Here is a tiny trained network, its code and every weight. The questions are about switching its units off for an input and a target symbol, where a switched-off unit gives its printed mean instead of its output.

import numpy as np


def w(rows, s, z=0):
    codes = np.array(rows[::2]) - 128.0
    scale = np.full(codes.shape[1], s)
    scale[-1] = z or s
    return codes * scale


def norm(h):
    return h / np.sqrt((h * h).mean(-1, keepdims=True) + 1e-5)


def f(y):
    return y / 2 * (1 + np.tanh(0.7978845608 * (y + 0.044715 * y**3)))


def softmax(a):
    e = np.exp(a - a.max(-1, keepdims=True))
    return e / e.sum(-1, keepdims=True)


def log_softmax(a):
    a = a - a.max(-1, keepdims=True)
    return a - np.log(np.exp(a).sum(-1, keepdims=True))


def net(x, mask):
    ids = ['ΓΔΛΩβεζηθμφψ'.index(c) for c in x.split()]
    T = len(ids)
    res = E[ids] + P[:T]
    u = 0
    for l in range(3):
        q, k, v = (norm(res) @ M[l].T for M in (Q, K, V))
        z = softmax(np.where(np.tri(T) > 0, q @ k.T / 4**0.5, -1e9)) @ v
        res = res + np.where(mask[u], z, O[l][:, -1]) @ O[l][:, :-1]
        u += 1
        y = f(norm(res) @ A[l][:, :-1].T + A[l][:, -1])
        res = res + np.where(mask[u : u + 4], y, B[l][:, -1]) @ B[l][:, :-1]
        u += 4
    return log_softmax(norm(res)[-1] @ U[:, :-1].T + U[:, -1])


Q, K, V, O, A, B = {}, {}, {}, {}, {}, {}
E = w([
[104,102,119,182,155,113],'Γ',
[174,80,44,108,187,140],'Δ',
[168,149,191,118,173,104],'Λ',
[120,130,164,68,88,217],'Ω',
[74,161,68,106,165,192],'β',
[121,205,143,75,135,122],'ε',
[111,190,155,134,114,136],'ζ',
[103,82,154,127,70,80],'η',
[137,144,139,110,129,59],'θ',
[92,82,117,190,165,99],'μ',
[111,209,73,182,255,138],'φ',
[156,109,71,101,76,87],'ψ',
],0.021)
P = w([
[203,185,86,226,106,137],'0',
[134,33,180,103,162,111],'1',
[129,12,193,90,138,101],'2',
[119,10,199,84,121,89],'3',
[116,18,205,80,117,99],'4',
[110,9,207,77,104,95],'5',
[116,2,208,74,94,88],'6',
[111,7,212,67,80,91],'7',
],0.005)
Q[0] = w([
[255,91,71,89,179,202],'0.h1',
[123,190,22,183,102,165],'0.h1',
[142,252,46,94,24,120],'0.h1',
[17,185,228,136,179,129],'0.h1',
],0.0069)
K[0] = w([
[167,45,79,66,216,132],'0.h1',
[47,140,141,99,157,193],'0.h1',
[78,143,136,60,130,133],'0.h1',
[110,251,155,187,149,76],'0.h1',
],0.011)
V[0] = w([
[3,133,149,82,121,219],'0.h1',
[112,209,98,158,88,77],'0.h1',
[117,87,138,103,105,107],'0.h1',
[187,121,133,133,133,130],'0.h1',
],0.0052)
O[0] = w([
[78,212,155,144,70,43,4],'0.h1',
[204,142,101,227,145,255,119],'0.h1',
[91,161,113,138,183,110,167],'0.h1',
[42,182,165,203,154,109,145],'0.h1',
],0.0053,0.0026)
A[0] = w([
[176,145,117,138,76,2,2],'0.n1',
[87,140,198,159,69,91,67],'0.n2',
[203,104,176,139,187,56,156],'0.n3',
[161,84,71,154,146,38,101],'0.n4',
],0.0087,0.0036)
B[0] = w([
[106,158,78,89,81,152,168],'0.n1',
[146,160,155,196,246,103,138],'0.n2',
[63,184,208,91,113,99,224],'0.n3',
[104,140,151,109,51,64,254],'0.n4',
],0.011,0.0053)
Q[1] = w([
[151,221,96,120,135,77],'1.h1',
[185,107,98,88,90,147],'1.h1',
[163,224,212,110,80,179],'1.h1',
[169,203,140,8,157,185],'1.h1',
],0.011)
K[1] = w([
[189,191,163,83,136,103],'1.h1',
[102,109,122,30,84,119],'1.h1',
[23,247,161,121,88,122],'1.h1',
[90,161,190,46,174,175],'1.h1',
],0.011)
V[1] = w([
[115,76,254,152,114,188],'1.h1',
[138,150,95,141,107,118],'1.h1',
[170,137,118,145,167,107],'1.h1',
[115,176,82,87,184,108],'1.h1',
],0.0068)
O[1] = w([
[220,45,104,121,113,253,93],'1.h1',
[141,161,74,112,110,197,91],'1.h1',
[117,181,173,75,87,87,2],'1.h1',
[97,12,194,161,77,68,158],'1.h1',
],0.005,0.00096)
A[1] = w([
[149,164,252,59,84,126,40],'1.n1',
[2,184,114,108,152,67,50],'1.n2',
[133,97,21,75,88,237,5],'1.n3',
[141,202,254,134,251,155,25],'1.n4',
],0.0065,0.0028)
B[1] = w([
[41,121,108,225,177,187,216],'1.n1',
[136,131,147,146,64,156,253],'1.n2',
[83,96,203,107,67,87,172],'1.n3',
[169,32,168,124,44,2,212],'1.n4',
],0.0093,0.0034)
Q[2] = w([
[113,131,122,51,20,182],'2.h1',
[76,108,103,171,75,117],'2.h1',
[90,99,131,245,65,127],'2.h1',
[38,132,103,223,80,202],'2.h1',
],0.013)
K[2] = w([
[47,125,74,8,49,153],'2.h1',
[128,188,126,164,96,158],'2.h1',
[176,193,117,204,40,141],'2.h1',
[106,225,54,221,60,234],'2.h1',
],0.011)
V[2] = w([
[18,31,151,247,40,135],'2.h1',
[133,32,225,115,232,81],'2.h1',
[96,70,123,128,58,8],'2.h1',
[79,192,227,123,1,88],'2.h1',
],0.0059)
O[2] = w([
[171,127,163,142,37,204,225],'2.h1',
[61,126,136,117,149,144,89],'2.h1',
[138,185,89,123,66,165,254],'2.h1',
[133,148,128,1,127,160,248],'2.h1',
],0.0097,0.0073)
A[2] = w([
[114,131,29,78,99,122,66],'2.n1',
[163,166,25,128,131,164,240],'2.n2',
[100,183,133,121,87,180,253],'2.n3',
[118,155,106,147,66,2,235],'2.n4',
],0.012,0.0021)
B[2] = w([
[190,11,201,208,88,30,204],'2.n1',
[1,64,189,48,120,150,158],'2.n2',
[95,113,51,163,213,75,244],'2.n3',
[174,186,88,139,186,181,255],'2.n4',
],0.0094,0.0093)
U = w([
[148,111,156,223,120,159,146],'Γ',
[166,68,142,139,211,92,189],'Δ',
[84,141,245,109,112,105,69],'Λ',
[168,101,136,93,156,211,179],'Ω',
[21,91,79,116,170,113,82],'β',
[95,164,125,203,37,174,61],'ε',
[227,184,197,130,114,147,106],'ζ',
[147,156,141,22,202,105,39],'η',
[49,234,124,86,107,106,54],'θ',
[91,149,145,169,147,120,186],'μ',
[155,178,55,140,186,143,255],'φ',
[181,147,90,60,54,101,80],'ψ',
],0.012,0.004)

Each question gives the input, a string of symbols that net reads in full, and the target symbol t.
The units are the heads (4 rows each of Q, K, V and O) and the neurons (one row each of A and B). Each row of codes is followed by its name. A weight is (code - 128) times the scale printed after its matrix; where a second scale follows, it is the last column's (O, A, B and U).
mask holds one flag per unit, layer by layer, with each layer's heads first. A switched-off unit (its flag False) gives its mean, the last column of its rows in O or B, instead of its output. The means were averaged over made-up inputs and are rounded, as every weight is.
A unit's drop is (log p(t) with every unit on - log p(t) with that unit switched off) / (log p(t) with every unit on - log p(t) with every unit switched off).
The circuit of an input: a set's keep is (log p(t) with only the set's units on - log p(t) with every unit switched off) / (log p(t) with every unit on - log p(t) with every unit switched off). Starting from the 12 units with the biggest drops (on a tie, the unit counted first), units are removed one at a time, each time the one whose removal leaves the highest keep (on an exact tie, the one counted first), for as long as the keep stays at least 0.8.
units of the circuit, in order: the units of the circuit, biggest drop first
most important unit: the unit with the biggest drop
k most important neurons: the k neurons with the biggest drops, biggest first
top k neurons in layer l: the k neurons of layer l with the biggest drops, biggest first
input Λ β φ ψ μ, target β: units of the circuit, in order => (2.n1)
input Λ Ω Λ Λ φ μ β, target β: 2 most important neurons => (0.n4 1.n4)
input Δ Δ β β β Λ μ, target θ: units of the circuit, in order => (2.n1 2.n4 1.h1)
input μ θ ε θ Ω ψ β, target β: 3 most important neurons => (0.n4 2.n3 1.n4)
input ψ ψ ψ Λ Λ ψ ζ Γ, target φ: 3 most important neurons => (0.n2 0.n3 2.n4)
input η Λ Ω μ, target ψ: 2 most important neurons => (0.n1 1.n1)
input Δ ψ φ ψ Γ, target θ: units of the circuit, in order => (1.h1 2.n1)
input ζ ψ ζ μ Δ μ, target Δ: top 3 neurons in layer 1 => (1.n1 1.n2 1.n3)
input η ψ ψ Ω Λ η, target ψ: top 2 neurons in layer 1 => (1.n1 1.n3)
input β φ Ω ψ η η, target ζ: 2 most important neurons => (2.n3 0.n2)
input Ω μ μ Δ η ψ Δ μ, target Λ: units of the circuit, in order => (2.h1 2.n3 2.n1 1.h1)
input μ θ Λ, target Λ: 3 most important neurons => (1.n4 1.n1 0.n3)
input ε ψ ε, target η: top 3 neurons in layer 0 => (0.n3 0.n4 0.n2)
input Ω ψ Ω ζ φ ε, target Λ: 3 most important neurons => (1.n1 0.n2 1.n4)
input ε Λ φ ψ Γ μ, target η: top neuron in layer 1 => (1.n4)
input μ ζ μ Δ η, target ε: 3 most important neurons => (1.n4 0.n2 2.n4)
input Ω ψ ψ ε φ μ Δ ε, target Λ: top 3 neurons in layer 0 => (0.n4 0.n2 0.n1)
input β μ ψ Ω Ω ζ ε, target ζ: 4 most important neurons => (1.n4 0.n4 1.n1 0.n2)
input Λ Γ Λ Γ, target β: 2 most important neurons => (1.n4 2.n4)
input θ φ ε Λ μ ε, target Ω: 3 most important neurons => (1.n1 0.n4 0.n3)
input η Ω ψ ψ ε, target ψ: 2 most important neurons => (1.n4 0.n1)
input Λ η ψ Δ Λ φ μ, target β: 3 most important neurons => (1.n4 2.n1 2.n3)
input μ Ω Λ, target Λ: most important unit => 0.n3
input η θ Δ ε ζ φ Γ, target ψ: 2 most important neurons => (0.n1 0.n2)
input μ μ ε, target ε: top 2 neurons in layer 0 => (0.n4 0.n1)
input η ψ Λ Γ Γ, target ψ: top 2 neurons in layer 0 => (0.n1 0.n3)
input Λ Γ Δ ψ φ ε, target β: most important unit => 1.n1
input Ω ψ ψ Ω β Γ μ Γ, target Λ: top 2 neurons in layer 1 => (1.n3 1.n4)
